Two labels a row:
[  9  -3   2   0   1  -7  -2   0   3  -6  -9  -2 -12   4  14  -9  -2   3
  -7  20  -2   0  -7  -1  -1] : X G
[ 10   3  -3   0  -1  -5   1  -6   6   0 -27   3   6  10 -14 -16  -7   1
  -9  14  -2  -7  -7  -2   0] : S G
[  6  -5   0  12   3 -15   1   2  -8   2  11  10   4  -2  -9  -7  -1  -1
  -1  25   3 -13  11 -10   7] : S N
[  4  13  -3 -15  -6  -6  -3   2  -5  11 -12  -4   4  -1 -12   5  -2   3
  -4 -14  -5  -3  -6   1  -2] : K G
[  3   7  -6  -2  -4 -16  -1  -8   5   2 -20  -1   3   7  -9  -4  -1   1
  -2   6  -5  -1   3   5  -4] : S G
[ -5   3   1 -12   0   5   0   1 -11   0 -13   5   1   2 -14   0  -7  -4
   3 -27  -3   7  -5  -6   2] : S N
[ -2  16   4  -7   0 -25   1   8  -4   6 -18  -2  -4   0  -4   2  -5   9
 -11  16   0   0  -9   1   6] : K G
[  4   3   2   3   2   0   3   9 -10   3   7   4   1  -1  -8  -1  -1   5
  -4  13  -2   2   2  -4   6] : K N
[  4   6  -6 -21  -3 -13  -5  -3   4   1 -29  -1  -6   6  -4   7  -4   6
  -3   0 -12   8 -13   7  -6] : S G
[  3   7  -6 -13  -4 -18  -2  -3   1   9  -9   0   6   3 -11   1  -4   3
  -1   5  -4  -9  -3   6   1] : S G
[ 10  -6  -1   6  -2 -29   4  -4   1   5  -6   8   5  15 -11 -11  -5   1
  -2  42  -6 -17   9  -9   4] : S G
[  6   3   0   3  -2 -10  -1   2  -4   9   1   3  -2   1  -1   6  -1   9
  -3  28  -6  -1  -7  -2   0] : K G
[ -6  17   2  -8  -1  -6  -3   6  -7   4 -13  -3  -2   3  -4   4  -2   3
  -8 -10  -3   6 -11   3   0] : K G
[  4   2  -6 -10  -4  -7  -4  -5   0   7  -9   2   0   8  -9   3  -1   1
   0   2  -6   3  -5  -2   2] : S G
[  1  19   5 -14   3 -39  -6   9  -7   6   0   3  -4   3   2  12  -3   3
  -4  11  -6  -5  -2   1   1] : K G
[  5   5   4  -5  -4 -21  -3  -2   1   7 -15   2   4   8  -7   1  -5   6
  -4  14  -9  -2  -4   1   3] : K G
[ -3  -2   0   3  -1 -14   1   1  -4   3  -8  11   3  10 -11 -11   1  -4
  -4   0   1  -1   6  -9   3] : S G
[ 10   1  -3  -2  -5 -11  -2  -9  -1  12 -12  -6  -3   8 -11  11  -3   9
  -3  23  -5  12  -7  -8  -2] : K G
[  9   0  -2  -3  -1 -20  -1  -8   5   4  -2   5   1   3  -6   2  -1   1
   1  25  -4 -11   1  -4   0] : S G
[  3   4  -5 -13  -5  -2  -5  -5   4   7 -15  -3   2   5  -9   3   0   3
  -3   0  -5   1  -8   2  -1] : S G
[  4   3  -3  -6  -3 -11  -3  -4   4   2 -12   0  -1   7  -3  -6  -3   2
  -6  14 -10  -1   0  -1   0] : K G
[  4  -2  -3   2   0  -3   0   1  -4   2 -12  -2  -2   6  -5  -3  -4   3
  -5  12  -2   6  -3  -4   3] : K G
[  6   3  -5 -17  -4  -8  -2  -6   2   8 -11   2   3   2 -12   0  -3   2
  -2   1  -4  -5  -4   1   2] : S G
[ -6  10  -5 -10  -2   6  -2  -1   0   9 -20  -5   1   3  -8   8  -2   4
  -2 -23  -3  15 -14  -1  -2] : S G
[ -1 -10   1  -6  -2 -15  -3  -4   1   5 -13   3   2   9 -12   0  -1  -1
  -1  11  -3   0  -1  -8  -1] : S G
[  0  15  -1   1  -4  -3   1   6  -6   8 -17  -4  -2   1  -2   6  -4   8
  -6   0  -5   9 -11  -1   2] : K G
[  7  -3  -4  -8   1  -2  -2  -5   2   2 -20   3   1   8 -10  -7  -4  -1
   2  10  -4  -3  -2  -7   1] : S G
[  4  -2   6  -3   0 -30  -4   3   3  -3  -6   0  -2   9  11   1  -2   1
  -1  23  -5  -4   0  -3  -2] : X G
[  4   4  -7  -7  -4  -5  -4  -3   8   6 -10  -1   4  -3  -4   0  -8   2
  -2   8  -4  -6  -3  10   2] : S G
[  1  -6  -5  -9  -1 -17  -2  -6   0  -1 -19   7  -1  14  -9  -8  -6  -2
  -2  10  -2  -2  -2 -11   2] : S G
[ -2   5  -4  10  -4  -3   5   1  -9   2 -13   4   6   9 -12  -2  -4   1
  -7   9   3  -5   2  -3   3] : K G
[ -1  -3   5   1   5   5  -1   6 -10 -13   8  -3  -8  -4  10   0   1  -5
   2  -6  -2  10  -1  -6   3] : X N
[ -2   4  -4 -14  -4   8  -2  13   6   7 -25  -4  -1   0  -5  -2  -3  -1
  -2 -20  -5  19 -12   5   2] : S G
[  5  12   2   0  -2 -18   0   0  -4   7  -6   2   1   0  -6   1  -6   3
  -6  21  -2  -4  -4   0   1] : K G
[  4  -3  -1 -10   0  -3  -6  -1   8  -3 -10  -2  -1   4  10  -4   3  -2
   2  -7  -1   0  -4   1  -2] : X G
[  7  -4  -7  -2  -4 -27   1  -8   9  10  -7   0   2  10  -5  -2  -3  -1
   0  39  -4 -11   1   2   2] : S G
[-3  3 -1  1 -1  2 -1  1 -7  6 -5  0 -3 -3 -8  5  0  4 -4 -4 -1  7 -3 -1
 -1] : K G
[  4   3  -3 -13  -3   7  -6  -3   1   7 -12   0   3   5  -5  -1   4  -2
   0  -5  -7  -3  -8   1   0] : S G
[  0  17  -1 -10  -5 -13  -5   3   2   9 -12  -3   2   0  -1   4  -7   4
  -5  -6  -3  -2  -8   6  -1] : K G
[  2  -3   1  -4   1 -25  -1  -3   1   1  -6   0  -5   7  -1   5  -1   1
   1  16  -4   2   3  -1  -3] : X G
[-15   4   3  -4  -2  -7  -3   4   2  -2  -4  -1  -4   2  13   0  -1   1
  -1   0  -1   1  -7   4  -1] : X G
[  1   8   2  -7  -1 -11  -1   2 -18  14 -15   1   1   8  -8   4  -3   6
  -7   6  -3   6  -7  -2   1] : K G

Two labels a row:
[  5  -4   1  -3  -6  -2   9  -2   4   8   1 -19   0  35   0  -5   0  -4
  -2  -5   9  22  -5  -3   4] : U nf
[  1  -4 -22   1   4 -13 -16 -20   3  21  -5  50   5   3   3  -2  10   3
   4   7   0   4   7  -2  -2] : T qp
[  2  -3 -13   6   0 -16 -27  -3  11  21  -5  33   0  34  -2  -5  -6   0
  -5   4  16   1   6  -3   4] : U nf
[  9   1 -10   3   4  -5   5  -7   1  19  -2  22   4  21  -3  -2  -3  -1
   1   2  20 -16  10   3  -3] : U fg
[  4   2 -30   9   7 -19 -10 -12   1  20  -6  55  10  16  -9  -2  -4   6
  -2   8  14 -24  13   2 -10] : U zm
[  4  -4 -11   3  -5 -11 -31   1  10  19  -5  39   4  35   3   1 -17   1
 -12   1  15  -6   4  -2  -2] : U nf
[  9   3 -20  -5  -1  -7  14 -27  -1  12   2  22   0   3  -6  -6   4   0
   3   4   5   7  12   2  -5] : U zm
[  4   1 -33  -3   3 -18  -2 -20   3  12  -6  28   3   5   3  -7  10   1
   4   1   2  17   2  -7   5] : T gj
[  6   1 -29  -4   3 -12  29  -9  -6   2   1   3   1  14   1  -8   4   0
   3   0  17 -11   5   0   3] : U zm
[  3  -3 -17   3   6 -12 -27  -6   7  20  -3  31   0  34   0  -2 -11  -2
  -5   1  13  12   1  -2   2] : T nf
[ 12   6 -27   2   6 -12  31 -16  -4   1   4  -2   2  14   1  -9   3   0
  10  -1  14  -4  -2   2  -2] : T fg
[  1  -5 -23   2   1  -9  -6  -1  16   8  -5  29   5  35   3  -3  -9   8
  -6   0   7   7   7  -8   1] : T nf
[  7  -9 -14  -4   1  19  -3 -12   5  10  -4  -4   1  30   3  -7   1  -5
   3   1   5  16  -6   2   4] : T nf
[  1  -5  -7   5   0 -10 -12  -6   6  18  -6  13   5  36  -2  -4  -4  -2
  -6   2   9   6  -2  -1  -2] : T nf
